Below is a small trained network, with its code and all its weights. Each question gives an input and a target symbol and asks what happens when units are switched off, that is, made to give their printed mean instead of their output.

import numpy as np


def w(rows, s, z=0):
    codes = np.array(rows[::2]) - 128.0
    scale = np.full(codes.shape[1], s)
    scale[-1] = z or s
    return codes * scale


def norm(h):
    return h / np.sqrt((h * h).mean(-1, keepdims=True) + 1e-5)


def f(y):
    return y / 2 * (1 + np.tanh(0.7978845608 * (y + 0.044715 * y**3)))


def softmax(a):
    e = np.exp(a - a.max(-1, keepdims=True))
    return e / e.sum(-1, keepdims=True)


def log_softmax(a):
    a = a - a.max(-1, keepdims=True)
    return a - np.log(np.exp(a).sum(-1, keepdims=True))


def net(x, mask):
    ids = ['ΓΛΞΠΨΩαεζημστ'.index(c) for c in x.split()]
    T = len(ids)
    res = E[ids] + P[:T]
    q, k, v = (norm(res) @ M[0].T for M in (Q, K, V))
    z = softmax(np.where(np.tri(T) > 0, q @ k.T / 2**0.5, -1e9)) @ v
    res = res + np.where(mask[0], z, O[0][:, -1]) @ O[0][:, :-1]
    y = f(norm(res) @ A[0][:, :-1].T + A[0][:, -1])
    res = res + np.where(mask[1:17], y, B[0][:, -1]) @ B[0][:, :-1]
    return log_softmax(norm(res)[-1] @ U[:, :-1].T + U[:, -1])


Q, K, V, O, A, B = {}, {}, {}, {}, {}, {}
E = w([
[166,149,118,54,108],'Γ',
[127,180,99,200,33],'Λ',
[156,101,36,253,138],'Ξ',
[201,54,133,158,170],'Π',
[160,179,49,87,69],'Ψ',
[153,148,155,72,112],'Ω',
[130,159,142,86,88],'α',
[139,188,73,52,132],'ε',
[124,181,106,86,105],'ζ',
[140,179,99,125,110],'η',
[218,99,147,192,16],'μ',
[47,149,78,197,147],'σ',
[148,159,164,124,177],'τ',
],0.0063)
P = w([
[115,155,138,173,173],'0',
[117,114,19,15,45],'1',
[84,141,153,173,255],'2',
[111,111,31,19,66],'3',
[81,127,154,168,252],'4',
[105,108,38,26,78],'5',
[77,113,155,162,253],'6',
[112,113,29,17,66],'7',
],0.0079)
Q[0] = w([
[132,95,76,91,13],'h1',
[137,108,74,59,2],'h1',
],0.016)
K[0] = w([
[209,249,168,104,94],'h1',
[168,222,185,123,92],'h1',
],0.011)
V[0] = w([
[190,106,17,192,167],'h1',
[2,159,101,168,82],'h1',
],0.0095)
O[0] = w([
[196,90,63,136,217,252],'h1',
[1,60,119,164,166,219],'h1',
],0.013,0.0014)
A[0] = w([
[168,198,112,244,185,122],'n1',
[175,143,26,83,143,186],'n2',
[177,231,176,87,109,97],'n3',
[197,139,98,77,59,208],'n4',
[69,154,220,174,106,255],'n5',
[183,126,151,193,65,168],'n6',
[216,172,81,121,116,93],'n7',
[127,133,41,93,131,115],'n8',
[154,224,125,156,90,97],'n9',
[105,129,69,150,145,148],'n10',
[78,149,145,38,80,78],'n11',
[107,54,73,2,108,99],'n12',
[76,124,156,105,66,116],'n13',
[213,142,120,129,170,54],'n14',
[56,229,92,57,181,83],'n15',
[132,136,81,244,136,108],'n16',
],0.011,0.0046)
B[0] = w([
[109,129,100,164,20,178],'n1',
[173,132,223,135,132,254],'n2',
[145,93,61,67,173,215],'n3',
[51,126,187,116,115,251],'n4',
[254,201,70,123,79,189],'n5',
[85,60,82,111,142,139],'n6',
[27,167,118,161,217,191],'n7',
[155,112,177,165,76,197],'n8',
[171,95,73,48,188,163],'n9',
[181,179,165,43,115,179],'n10',
[110,116,133,207,114,201],'n11',
[174,124,40,169,129,240],'n12',
[161,176,180,188,149,169],'n13',
[90,212,165,191,142,162],'n14',
[63,67,156,89,97,200],'n15',
[122,47,143,78,75,152],'n16',
],0.0077,0.0075)
U = w([
[87,171,162,48,219,86],'Γ',
[66,63,72,119,207,157],'Λ',
[95,123,147,209,123,241],'Ξ',
[149,165,139,162,99,244],'Π',
[207,88,104,164,227,111],'Ψ',
[58,174,91,48,70,79],'Ω',
[104,211,56,189,107,118],'α',
[212,95,187,135,118,77],'ε',
[106,90,5,172,86,5],'ζ',
[207,130,56,71,146,191],'η',
[163,198,195,169,204,139],'μ',
[114,65,158,151,80,176],'σ',
[91,131,236,109,123,102],'τ',
],0.016,0.0027)

Each question gives the input, a string of symbols that net reads in full, and the target symbol t.
The units are the heads (2 rows each of Q, K, V and O) and the neurons (one row each of A and B). Each row of codes is followed by its name. A weight is (code - 128) times the scale printed after its matrix; where a second scale follows, it is the last column's (O, A, B and U).
mask holds one flag per unit, heads first, then neurons. A switched-off unit (its flag False) gives its mean, the last column of its rows in O or B, instead of its output. The means were averaged over made-up inputs and are rounded, as every weight is.
A unit's drop is (log p(t) with every unit on - log p(t) with that unit switched off) / (log p(t) with every unit on - log p(t) with every unit switched off).
The circuit of an input: a set's keep is (log p(t) with only the set's units on - log p(t) with every unit switched off) / (log p(t) with every unit on - log p(t) with every unit switched off). Starting from the 12 units with the biggest drops (on a tie, the unit counted first), units are removed one at a time, each time the one whose removal leaves the highest keep (on an exact tie, the one counted first), for as long as the keep stays at least 0.8.
units of the circuit, in order: the units of the circuit, biggest drop first
most important unit: the unit with the biggest drop
top k neurons: the k neurons with the biggest drops, biggest first
input ε Ω ζ Ω, target ε: most important unit -> n2
input Ω Ω τ, target α: units of the circuit, in order -> n1, n2
input ζ Π Λ η, target ζ: units of the circuit, in order -> h1, n12
input τ Ω ζ Ω, target τ: units of the circuit, in order -> n4, n2
input Ω Ω Ω ζ Λ Γ ε, target τ: units of the circuit, in order -> n3, n15
input Ω ζ Ω ε Γ Ω τ, target α: top 3 neurons -> n1, n2, n14
input ε Ψ ζ Γ, target ε: top 3 neurons -> n2, n12, n8
input Ω Γ Ω Ω Ω Ξ, target Ω: top 2 neurons -> n4, n9
input Λ Ω Ω ζ ε ε, target Λ: top 2 neurons -> n5, n1
input Γ ε Λ, target ζ: units of the circuit, in order -> n2, n16
input ζ Γ σ τ Ω ζ, target ζ: top 2 neurons -> n12, n4
input Ω ζ Ω ε ζ ζ Ω, target η: units of the circuit, in order -> h1, n5, n3
input ε σ Π, target μ: top 3 neurons -> n14, n12, n3
input ε ζ ε Γ Ω τ ζ Λ, target ε: top 2 neurons -> n2, n12
input Ψ η η, target σ: top 2 neurons -> n1, n12
input ζ ε Ω η μ α, target ζ: units of the circuit, in order -> n12
input τ σ ε Ω Γ Ω, target τ: units of the circuit, in order -> n4, n2
input τ Ω ζ Ω Ω α Λ, target ζ: top 2 neurons -> n2, n5
input ε ζ η Ω Ω ε ζ τ, target ε: top 3 neurons -> n2, n8, n12
input σ σ ζ τ Λ ζ Ω, target Λ: units of the circuit, in order -> h1
